Here is a tiny trained network, its code and every weight. The questions are about switching its units off for an input and a target symbol, where a switched-off unit gives its printed mean instead of its output.

import numpy as np


def w(rows, s, z=0):
    codes = np.array(rows[::2]) - 128.0
    scale = np.full(codes.shape[1], s)
    scale[-1] = z or s
    return codes * scale


def f(y):
    return np.maximum(y, 0)


def softmax(a):
    e = np.exp(a - a.max(-1, keepdims=True))
    return e / e.sum(-1, keepdims=True)


def log_softmax(a):
    a = a - a.max(-1, keepdims=True)
    return a - np.log(np.exp(a).sum(-1, keepdims=True))


def net(x, mask):
    ids = ['αγδεζηθμξπστψ'.index(c) for c in x.split()]
    T = len(ids)
    res = E[ids] + P[:T]
    u = 0
    for l in range(2):
        r = res
        for j in range(3):
            rows = slice(2 * j, 2 * j + 2)
            q, k, v = (r @ M[l][rows].T for M in (Q, K, V))
            z = softmax(np.where(np.tri(T) > 0, q @ k.T / 2**0.5, -1e9)) @ v
            o = O[l][rows]
            res = res + np.where(mask[u + j], z, o[:, -1]) @ o[:, :-1]
        u += 3
        y = f(res @ A[l][:, :-1].T + A[l][:, -1])
        res = res + np.where(mask[u : u + 8], y, B[l][:, -1]) @ B[l][:, :-1]
        u += 8
    return log_softmax(res[-1] @ U[:, :-1].T + U[:, -1])


Q, K, V, O, A, B = {}, {}, {}, {}, {}, {}
E = w([
[97,81,95,76,175,157,62,120,183,107,135],'α',
[159,148,151,20,74,119,126,14,93,68,165],'γ',
[117,88,151,114,213,116,46,131,72,103,146],'δ',
[205,96,77,101,38,116,119,38,144,139,112],'ε',
[62,154,134,111,227,136,94,146,142,74,120],'ζ',
[80,15,168,74,110,95,87,115,59,194,137],'η',
[83,104,147,77,124,158,144,126,178,148,142],'θ',
[85,120,210,125,149,105,137,176,85,166,115],'μ',
[128,142,70,159,109,92,82,58,125,81,40],'ξ',
[171,103,166,148,137,118,90,202,122,203,111],'π',
[112,155,114,157,177,148,116,193,205,135,83],'σ',
[95,185,142,131,77,90,159,27,94,115,89],'τ',
[171,251,165,212,167,88,118,135,102,136,44],'ψ',
],0.013)
P = w([
[131,74,161,175,148,111,153,143,151,83,218],'0',
[111,155,128,133,108,152,108,89,90,137,93],'1',
[168,174,150,70,145,105,121,77,111,203,49],'2',
[149,161,154,65,131,44,150,86,162,171,80],'3',
[102,125,194,124,92,67,91,142,195,88,156],'4',
[73,140,106,155,88,200,127,150,81,89,152],'5',
[155,127,77,90,158,250,136,142,45,127,56],'6',
[215,116,83,68,126,129,137,139,91,118,86],'7',
[203,119,163,108,81,50,58,132,182,122,107],'8',
[111,128,127,148,93,157,77,146,167,162,128],'9',
],0.015)
Q[0] = w([
[60,120,116,143,184,217,178,161,84,161,169],'L0H0',
[219,126,83,40,181,136,194,131,63,117,94],'L0H0',
[179,250,161,103,18,46,59,1,133,89,21],'L0H1',
[52,105,188,193,103,77,62,169,209,114,242],'L0H1',
[30,125,191,180,88,94,77,165,202,120,231],'L0H2',
[74,121,105,129,144,212,175,179,93,141,148],'L0H2',
],0.0082)
K[0] = w([
[174,120,133,79,209,104,142,94,144,195,85],'L0H0',
[119,126,177,119,102,13,102,133,215,110,141],'L0H0',
[124,109,121,224,101,140,163,151,124,62,245],'L0H1',
[112,159,71,98,112,238,126,154,42,154,92],'L0H1',
[139,132,85,139,135,205,135,125,66,152,122],'L0H2',
[176,115,128,75,176,84,126,107,136,174,68],'L0H2',
],0.012)
V[0] = w([
[159,94,115,204,90,105,119,154,189,179,122],'L0H0',
[98,151,175,73,76,132,228,163,203,199,114],'L0H0',
[190,69,103,72,2,144,136,56,142,118,189],'L0H1',
[105,168,199,186,120,96,209,139,29,103,123],'L0H1',
[166,162,129,153,72,143,71,97,93,152,43],'L0H2',
[178,81,188,102,140,108,66,136,54,187,118],'L0H2',
],0.0085)
O[0] = w([
[130,100,153,226,118,121,120,101,161,158,100,1],'L0H0',
[70,128,111,120,78,151,135,124,255,191,141,54],'L0H0',
[61,207,152,173,58,72,58,155,127,131,123,249],'L0H1',
[148,134,18,113,221,105,136,104,114,210,225,222],'L0H1',
[179,78,49,150,133,139,55,122,122,127,80,74],'L0H2',
[186,130,175,71,164,130,51,106,135,149,123,174],'L0H2',
],0.0089,0.0031)
A[0] = w([
[149,2,158,226,149,179,81,172,166,114,143,253],'L0N0',
[67,91,154,130,121,79,171,112,141,133,173,141],'L0N1',
[122,107,133,146,137,136,184,129,175,156,141,56],'L0N2',
[76,133,158,100,167,204,93,193,188,100,159,207],'L0N3',
[177,162,119,87,57,132,76,75,138,100,60,198],'L0N4',
[131,147,82,142,87,135,117,13,115,86,134,239],'L0N5',
[127,192,155,190,183,146,136,116,111,154,131,199],'L0N6',
[90,52,122,90,111,102,69,234,124,139,169,229],'L0N7',
],0.006,0.0027)
B[0] = w([
[117,18,172,211,167,99,90,190,149,136,36,176],'L0N0',
[145,143,158,157,141,127,152,45,97,190,141,169],'L0N1',
[139,146,179,161,135,139,152,148,159,88,98,139],'L0N2',
[49,96,174,169,143,168,135,170,142,155,187,181],'L0N3',
[9,174,192,165,151,106,153,58,104,135,71,254],'L0N4',
[71,154,63,94,248,28,217,156,128,204,82,218],'L0N5',
[47,130,71,110,205,104,228,101,144,143,120,177],'L0N6',
[254,141,152,120,53,104,94,222,88,161,199,205],'L0N7',
],0.0065,0.0077)
Q[1] = w([
[89,225,96,158,138,74,254,23,98,198,110],'L1H0',
[156,141,144,86,191,30,142,95,79,139,88],'L1H0',
[151,34,217,124,123,145,122,189,191,69,191],'L1H1',
[139,107,62,145,54,205,37,186,123,71,168],'L1H1',
[98,84,44,166,91,158,194,180,86,155,161],'L1H2',
[146,55,154,132,89,182,69,228,162,55,198],'L1H2',
],0.0059)
K[1] = w([
[77,86,208,213,205,3,209,126,145,134,223],'L1H0',
[193,103,80,179,103,12,163,204,98,18,197],'L1H0',
[147,113,67,71,66,220,52,207,119,117,36],'L1H1',
[97,196,109,33,97,190,185,73,99,225,51],'L1H1',
[84,179,140,94,202,106,170,64,179,184,95],'L1H2',
[130,190,82,10,125,221,60,140,150,145,1],'L1H2',
],0.0052)
V[1] = w([
[114,124,182,99,65,178,135,60,170,235,197],'L1H0',
[163,135,117,185,109,108,150,142,161,192,67],'L1H0',
[141,99,176,173,157,184,49,249,107,121,186],'L1H1',
[145,149,135,75,104,94,139,28,1,171,152],'L1H1',
[168,58,161,127,118,116,71,174,143,160,135],'L1H2',
[55,193,116,149,190,180,194,104,166,176,129],'L1H2',
],0.0073)
O[1] = w([
[123,157,145,90,70,255,35,206,237,210,140,173],'L1H0',
[131,52,136,210,157,8,40,36,228,210,115,83],'L1H0',
[69,54,191,67,199,228,103,135,160,99,198,176],'L1H1',
[139,187,20,141,142,196,156,109,23,219,38,228],'L1H1',
[54,171,215,51,160,162,110,117,153,180,87,124],'L1H2',
[178,9,37,167,69,143,113,197,202,42,173,254],'L1H2',
],0.0056,0.0075)
A[1] = w([
[63,233,176,173,21,83,50,103,99,169,59,83],'L1N0',
[181,232,20,165,58,144,167,185,84,200,89,97],'L1N1',
[187,58,34,177,147,53,162,79,89,124,128,106],'L1N2',
[132,165,132,25,76,143,4,153,158,166,173,207],'L1N3',
[117,79,149,116,102,72,96,106,224,162,140,251],'L1N4',
[120,92,64,92,145,122,49,184,235,162,134,199],'L1N5',
[111,59,127,96,113,122,155,93,3,111,43,148],'L1N6',
[122,100,129,164,170,127,160,215,136,34,103,235],'L1N7',
],0.0056,0.0021)
B[1] = w([
[171,147,89,93,121,219,86,69,193,109,204,213],'L1N0',
[82,118,148,80,125,74,113,92,67,87,143,252],'L1N1',
[168,132,137,108,109,133,126,125,200,161,2,206],'L1N2',
[100,178,110,177,128,156,165,183,105,148,85,183],'L1N3',
[97,121,65,167,139,109,87,154,91,91,140,171],'L1N4',
[112,106,130,178,149,89,176,121,94,160,182,178],'L1N5',
[170,152,178,225,151,145,143,153,169,69,119,182],'L1N6',
[133,112,129,102,60,159,141,104,146,143,132,164],'L1N7',
],0.0077,0.024)
U = w([
[90,142,245,85,4,146,130,114,152,74,60,147],'α',
[125,225,98,100,97,115,133,134,69,76,190,130],'γ',
[145,149,150,154,204,156,179,111,32,98,132,57],'δ',
[177,174,112,194,107,168,84,42,188,114,163,86],'ε',
[212,121,103,56,70,200,188,135,134,54,162,108],'ζ',
[136,190,145,126,147,174,120,121,121,226,79,84],'η',
[101,212,117,209,67,121,156,206,154,122,134,177],'θ',
[173,142,45,117,224,117,176,134,88,225,233,254],'μ',
[155,196,188,239,114,111,141,105,131,101,80,63],'ξ',
[51,105,151,152,207,87,94,65,92,186,105,106],'π',
[117,72,125,160,97,111,125,58,121,71,175,131],'σ',
[119,148,74,109,109,40,146,146,82,153,116,181],'τ',
[200,107,92,83,180,158,130,73,207,157,111,101],'ψ',
],0.0043,0.0022)

Each question gives the input, a string of symbols that net reads in full, and the target symbol t.
The units are the heads (2 rows each of Q, K, V and O) and the neurons (one row each of A and B). Each row of codes is followed by its name. A weight is (code - 128) times the scale printed after its matrix; where a second scale follows, it is the last column's (O, A, B and U).
mask holds one flag per unit, layer by layer, with each layer's heads first. A switched-off unit (its flag False) gives its mean, the last column of its rows in O or B, instead of its output. The means were averaged over made-up inputs and are rounded, as every weight is.
A unit's drop is (log p(t) with every unit on - log p(t) with that unit switched off) / (log p(t) with every unit on - log p(t) with every unit switched off).
The circuit of an input: a set's keep is (log p(t) with only the set's units on - log p(t) with every unit switched off) / (log p(t) with every unit on - log p(t) with every unit switched off). Starting from the 12 units with the biggest drops (on a tie, the unit counted first), units are removed one at a time, each time the one whose removal leaves the highest keep (on an exact tie, the one counted first), for as long as the keep stays at least 0.8.
units of the circuit, in order: the units of the circuit, biggest drop first
most important unit: the unit with the biggest drop
k most important neurons: the k neurons with the biggest drops, biggest first
top k neurons in layer l: the k neurons of layer l with the biggest drops, biggest first
which heads matter: for each layer, one digit per head in row order, 1 if its drop is at least 0.15 and else 0, layers parted by /
input τ ξ θ γ α, target ξ: 2 most important neurons => [L1N6; L0N0]
input γ α τ η μ ψ σ, target η: most important unit => L0H2
input θ γ δ ξ ε, target θ: which heads matter => 001 / 100
input ε μ ψ α α ξ μ, target α: which heads matter => 010 / 000
input τ τ μ σ π α τ θ τ, target τ: which heads matter => 011 / 011
input τ ξ ξ τ μ, target ξ: which heads matter => 101 / 100
input σ γ ζ ψ σ α γ π, target σ: units of the circuit, in order => [L0H0; L1H1; L0N0; L1N2]
input π δ η ξ ζ, target δ: units of the circuit, in order => [L0H0; L1H0; L0H1]
input η γ ξ ξ τ ζ ε α ψ, target η: units of the circuit, in order => [L1H2; L0N7; L1H1; L1N1]
input ψ η ψ ξ, target ψ: which heads matter => 010 / 000
input α ζ τ σ ξ ψ γ μ, target ξ: which heads matter => 111 / 100
input ζ μ η π γ μ θ, target π: which heads matter => 111 / 010
input τ ζ ψ, target τ: which heads matter => 010 / 011
input ε α δ τ ζ, target α: units of the circuit, in order => [L0H1]
input π α ξ γ ψ τ, target π: top 2 neurons in layer 0 => [L0N5; L0N0]
input ζ μ μ ξ ε τ τ σ, target ε: top 2 neurons in layer 1 => [L1N0; L1N3]
input γ ε ψ α σ, target ε: which heads matter => 011 / 000
input τ ψ π γ ψ μ γ, target τ: 2 most important neurons => [L1N1; L1N0]
input ψ σ μ α θ σ, target μ: which heads matter => 111 / 000
input τ η τ π μ, target η: which heads matter => 001 / 001
input θ ε δ η ψ δ ψ γ π τ, target θ: most important unit => L1H0
input σ ε γ μ τ τ δ, target μ: top 2 neurons in layer 0 => [L0N3; L0N4]
input ξ η γ, target ξ: which heads matter => 100 / 100
input ξ θ σ θ α π τ μ τ, target ξ: which heads matter => 100 / 100
input μ δ τ, target μ: which heads matter => 010 / 000
input μ μ θ, target μ: top 2 neurons in layer 1 => [L1N5; L1N2]
input γ μ ζ ε γ μ η, target ε: most important unit => L1N0
input η γ τ α τ τ α ψ ζ γ, target η: top 3 neurons in layer 0 => [L0N5; L0N7; L0N4]
input ε μ ψ η σ π, target ψ: 2 most important neurons => [L1N2; L0N0]
input μ ζ ζ α τ δ ξ τ η ζ, target ξ: top 2 neurons in layer 1 => [L1N6; L1N2]
